Below are the code and all the weights of a small trained network. Each question names an input and a class and asks about switching units off, where a switched-off unit gives its printed mean instead of its output.

import numpy as np


def w(rows, s, z=0):
    codes = np.array(rows[::2]) - 128.0
    scale = np.full(codes.shape[1], s)
    scale[-1] = z or s
    return codes * scale


def f(y):
    return np.maximum(y, 0)


def log_softmax(a):
    a = a - a.max(-1, keepdims=True)
    return a - np.log(np.exp(a).sum(-1, keepdims=True))


def net(x, mask):
    res = np.array(x, float).reshape(1, 5) / 4 @ E
    y = f(res @ A[0][:, :-1].T + A[0][:, -1])
    res = res + np.where(mask, y, B[0][:, -1]) @ B[0][:, :-1]
    return log_softmax(res[-1] @ U[:, :-1].T + U[:, -1])


A, B = {}, {}
E = w([
[100,14,90,50,70,191,122,180,206,128,111],'x0',
[155,141,179,69,44,187,70,98,2,228,108],'x1',
[174,191,38,111,136,171,214,156,152,195,247],'x2',
[95,155,245,37,112,109,182,120,154,152,165],'x3',
[78,132,137,210,92,136,213,224,46,92,103],'x4',
],0.0098)
A[0] = w([
[234,141,108,82,153,125,31,55,199,181,148,49],'n1',
[78,168,210,59,81,111,205,125,161,149,165,93],'n2',
[169,253,138,196,196,71,129,107,81,172,171,133],'n3',
[214,114,52,173,143,197,91,151,97,118,109,122],'n4',
[145,136,118,64,11,217,70,126,37,174,111,70],'n5',
[99,31,43,48,48,174,175,177,174,174,112,89],'n6',
[248,233,38,96,128,180,202,225,158,211,216,4],'n7',
[96,159,125,174,85,189,217,254,37,127,81,51],'n8',
[220,201,129,112,24,113,120,110,57,166,82,97],'n9',
],0.0075,0.0042)
B[0] = w([
[152,107,172,254,123,141,169,119,178,205,136,222],'n1',
[84,74,103,113,195,176,99,37,87,94,219,196],'n2',
[84,177,118,83,64,69,111,133,138,134,136,243],'n3',
[68,136,92,146,142,181,76,77,45,84,204,189],'n4',
[100,139,77,105,154,142,183,174,158,94,76,228],'n5',
[109,153,137,111,73,6,104,140,92,146,181,214],'n6',
[184,121,181,98,209,122,45,183,123,120,83,246],'n7',
[119,107,164,194,153,139,154,101,171,234,110,208],'n8',
[166,95,102,65,120,134,157,160,192,84,144,204],'n9',
],0.0098,0.014)
U = w([
[144,123,166,198,119,159,171,130,173,251,139,51],'0',
[153,112,208,114,151,136,56,169,120,108,67,253],'1',
[117,185,130,101,29,67,109,150,124,167,171,52],'2',
[128,152,53,119,176,129,207,178,229,74,142,141],'3',
[104,125,100,131,152,213,105,69,67,131,205,95],'4',
],0.011,0.0056)

Each question gives the input, the list of numbers given to net, and the class t.
The units are the neurons (one row each of A and B). Each row of codes is followed by its name. A weight is (code - 128) times the scale printed after its matrix; where a second scale follows, it is the last column's (A, B and U).
mask holds one flag per neuron, in row order. A switched-off neuron (its flag False) gives its mean, the last column of its row in B, instead of its output. The means were averaged over made-up inputs and are rounded, as every weight is.
A unit's drop is (log p(t) with every unit on - log p(t) with that unit switched off) / (log p(t) with every unit on - log p(t) with every unit switched off).
The circuit of an input: a set's keep is (log p(t) with only the set's units on - log p(t) with every unit switched off) / (log p(t) with every unit on - log p(t) with every unit switched off). Starting from all 9 units, units are removed one at a time, each time the one whose removal leaves the highest keep (on an exact tie, the one counted first), for as long as the keep stays at least 0.8.
circuit, biggest first: the units of the circuit, biggest drop first
k most important neurons: the k neurons with the biggest drops, biggest first
drop when u is switched off: that unit's drop, to one decimal
input [1,6,7,3,6], class 1: circuit, biggest first : n7
input [-7,-2,3,-7,-3], class 2: 2 most important neurons : n3, n2
input [1,7,-4,-7,0], class 3: 3 most important neurons : n5, n9, n2
input [-2,-7,-2,-8,6], class 4: circuit, biggest first : n4, n5
input [-3,-5,6,-4,2], class 1: circuit, biggest first : n7, n5
input [-1,7,-4,1,-6], class 3: circuit, biggest first : n5, n9
input [6,-3,4,7,-5], class 4: 2 most important neurons : n2, n3
input [-6,2,1,6,-8], class 0: 2 most important neurons : n1, n6
input [-8,-8,-1,-5,2], class 2: 3 most important neurons : n3, n5, n9
input [-2,-1,7,6,-6], class 1: 2 most important neurons : n7, n8
input [-8,5,3,-7,2], class 2: 3 most important neurons : n3, n2, n9
input [7,5,-6,3,-5], class 2: 3 most important neurons : n6, n7, n8
input [-1,-7,-6,8,-6], class 4: 2 most important neurons : n2, n7
input [-2,-2,-4,4,8], class 0: circuit, biggest first : n8
input [1,1,0,2,4], class 0: 4 most important neurons : n8, n7, n4, n3
input [-6,-2,6,-6,1], class 1: 3 most important neurons : n7, n6, n2
input [-2,-8,8,6,2], class 1: 3 most important neurons : n7, n5, n9
input [-2,1,-4,-5,3], class 4: circuit, biggest first : n7, n4
input [-4,7,-4,4,-1], class 3: circuit, biggest first : n5, n9, n7
input [-2,6,7,-3,-2], class 1: circuit, biggest first : n7
input [-7,-6,-4,-5,1], class 2: circuit, biggest first : n3, n5
input [-6,1,0,-5,-1], class 2: drop when n2 is switched off : 0.7
input [2,-3,-4,-7,2], class 4: drop when n7 is switched off : 0.3
